Below are the code and all the weights of a small trained network. Each question names an input and a class and asks about switching units off, where a switched-off unit gives its printed mean instead of its output.

import numpy as np


def w(rows, s, z=0):
    codes = np.array(rows[::2]) - 128.0
    scale = np.full(codes.shape[1], s)
    scale[-1] = z or s
    return codes * scale


def norm(h):
    return h / np.sqrt((h * h).mean(-1, keepdims=True) + 1e-5)


def f(y):
    return np.maximum(y, 0)


def log_softmax(a):
    a = a - a.max(-1, keepdims=True)
    return a - np.log(np.exp(a).sum(-1, keepdims=True))


def net(x, mask):
    res = np.array(x, float).reshape(1, 6) / 4 @ E
    u = 0
    for l in range(2):
        y = f(norm(res) @ A[l][:, :-1].T + A[l][:, -1])
        res = res + np.where(mask[u : u + 12], y, B[l][:, -1]) @ B[l][:, :-1]
        u += 12
    return log_softmax(norm(res)[-1] @ U[:, :-1].T + U[:, -1])


A, B = {}, {}
E = w([
[68,57,118,175,181,169,37,155,210],'x0',
[132,188,53,152,211,193,59,252,80],'x1',
[75,174,162,109,16,120,136,127,107],'x2',
[173,92,36,26,97,103,87,180,161],'x3',
[135,53,80,64,212,156,178,86,95],'x4',
[97,190,126,68,100,102,159,173,106],'x5',
],0.0025)
A[0] = w([
[56,124,31,82,75,105,138,202,157,113],'0.n0',
[187,2,127,160,76,26,48,82,146,97],'0.n1',
[177,77,78,85,222,99,223,83,76,5],'0.n2',
[60,133,212,194,196,135,87,125,114,123],'0.n3',
[121,139,72,125,58,82,198,67,180,77],'0.n4',
[156,224,99,151,51,102,107,128,134,122],'0.n5',
[120,135,69,171,218,123,51,190,166,99],'0.n6',
[102,187,84,152,180,120,64,162,86,109],'0.n7',
[204,143,31,124,181,180,52,196,126,9],'0.n8',
[58,114,85,48,108,124,130,144,149,5],'0.n9',
[173,136,124,133,97,75,199,189,107,56],'0.n10',
[151,136,177,175,185,194,175,71,103,89],'0.n11',
],0.0038,0.0025)
B[0] = w([
[78,80,153,122,133,173,113,97,80,212],'0.n0',
[125,105,94,131,138,97,159,130,203,238],'0.n1',
[238,169,160,41,129,235,203,70,144,196],'0.n2',
[153,137,7,118,97,146,142,130,102,249],'0.n3',
[106,149,124,190,164,157,119,167,159,207],'0.n4',
[115,153,167,151,180,127,179,122,93,213],'0.n5',
[163,168,139,163,114,184,113,147,137,251],'0.n6',
[152,74,104,162,121,98,118,128,204,211],'0.n7',
[193,41,254,125,158,98,126,232,107,224],'0.n8',
[94,140,82,80,132,169,71,108,142,150],'0.n9',
[98,131,130,150,121,138,167,110,97,167],'0.n10',
[94,60,47,111,130,133,159,185,76,203],'0.n11',
],0.0046,0.0028)
A[1] = w([
[175,166,130,120,178,188,101,157,44,218],'1.n0',
[134,58,112,120,216,149,115,150,179,210],'1.n1',
[64,192,177,162,58,22,179,150,45,35],'1.n2',
[148,55,143,172,54,3,128,100,195,50],'1.n3',
[150,204,93,184,166,152,13,172,162,43],'1.n4',
[84,150,138,225,132,145,88,118,126,80],'1.n5',
[154,139,119,71,88,159,94,160,168,150],'1.n6',
[92,213,187,123,78,65,157,118,74,60],'1.n7',
[199,133,162,138,207,74,44,245,112,50],'1.n8',
[167,104,177,30,196,117,173,59,130,2],'1.n9',
[103,104,123,59,71,131,79,154,97,112],'1.n10',
[41,113,154,20,106,78,42,120,101,41],'1.n11',
],0.0051,0.0028)
B[1] = w([
[94,58,159,123,123,35,94,109,213,243],'1.n0',
[119,211,190,137,62,73,135,131,44,253],'1.n1',
[203,164,101,168,57,26,45,159,104,212],'1.n2',
[19,90,157,73,106,70,150,195,207,198],'1.n3',
[186,188,115,56,182,230,147,150,223,187],'1.n4',
[158,129,44,71,170,147,159,53,112,176],'1.n5',
[89,82,132,185,164,162,130,115,63,172],'1.n6',
[234,211,70,116,139,116,64,188,76,193],'1.n7',
[98,37,253,225,154,148,106,205,105,205],'1.n8',
[206,196,174,124,93,220,143,81,178,175],'1.n9',
[93,144,187,140,195,154,61,94,84,156],'1.n10',
[5,247,132,46,186,192,66,39,23,146],'1.n11',
],0.0043,0.0048)
U = w([
[36,72,148,100,80,42,180,121,250,132],'0',
[151,88,91,94,182,80,187,136,88,2],'1',
[18,178,162,33,159,167,55,69,62,118],'2',
[197,227,92,143,66,21,71,171,77,176],'3',
[160,187,38,163,195,222,98,157,219,80],'4',
[156,37,250,182,205,158,79,253,115,184],'5',
[239,124,189,40,131,201,230,31,133,157],'6',
[82,40,36,189,171,136,159,75,49,117],'7',
],0.011,0.005)

Each question gives the input, the list of numbers given to net, and the class t.
The units are the neurons (one row each of A and B). Each row of codes is followed by its name. A weight is (code - 128) times the scale printed after its matrix; where a second scale follows, it is the last column's (A, B and U).
mask holds one flag per neuron, layer by layer. A switched-off neuron (its flag False) gives its mean, the last column of its row in B, instead of its output. The means were averaged over made-up inputs and are rounded, as every weight is.
A unit's drop is (log p(t) with every unit on - log p(t) with that unit switched off) / (log p(t) with every unit on - log p(t) with every unit switched off).
The circuit of an input: a set's keep is (log p(t) with only the set's units on - log p(t) with every unit switched off) / (log p(t) with every unit on - log p(t) with every unit switched off). Starting from the 12 units with the biggest drops (on a tie, the unit counted first), units are removed one at a time, each time the one whose removal leaves the highest keep (on an exact tie, the one counted first), for as long as the keep stays at least 0.8.
circuit, biggest first: the units of the circuit, biggest drop first
unit that matters most: the unit with the biggest drop
top k neurons: the k neurons with the biggest drops, biggest first
top k neurons in layer l: the k neurons of layer l with the biggest drops, biggest first
drop of u: that unit's drop, to one decimal
input [8,-7,3,-7,-6,5], class 3: unit that matters most : 1.n2
input [5,-3,3,-1,7,4], class 2: circuit, biggest first : 0.n9, 0.n1
input [-4,-1,0,8,-3,-7], class 0: circuit, biggest first : 0.n1, 1.n3
input [6,7,2,-5,-5,-5], class 4: top 2 neurons in layer 1 : 1.n4, 1.n5
input [0,-5,-8,7,-2,5], class 6: top 2 neurons in layer 1 : 1.n9, 1.n0
input [-1,-8,5,-1,-5,2], class 3: top 2 neurons in layer 1 : 1.n7, 1.n2
input [5,-6,1,1,7,-4], class 6: top 2 neurons : 0.n2, 1.n9
input [3,-1,-3,0,-8,5], class 4: top 3 neurons : 0.n8, 1.n4, 1.n1
input [2,-5,2,6,8,8], class 2: top 4 neurons : 1.n11, 0.n9, 0.n0, 1.n10
input [6,-5,0,-7,8,-3], class 6: circuit, biggest first : 1.n9, 1.n8
input [-5,3,-8,-6,0,2], class 1: top 2 neurons in layer 0 : 0.n11, 0.n3
input [5,7,6,7,-2,8], class 5: circuit, biggest first : 0.n8, 1.n8
input [4,-4,-1,-7,7,5], class 6: top 2 neurons : 0.n2, 1.n9
input [1,-1,4,-4,4,6], class 3: circuit, biggest first : 1.n2
input [-2,3,-3,-7,6,-4], class 6: top 2 neurons in layer 0 : 0.n2, 0.n4
input [1,-2,-7,4,5,8], class 6: drop of 0.n2 : 0.2
input [2,-8,6,-6,-1,6], class 3: drop of 1.n7 : 0.1
input [3,-2,0,-2,3,-7], class 7: drop of 1.n0 : 0.3
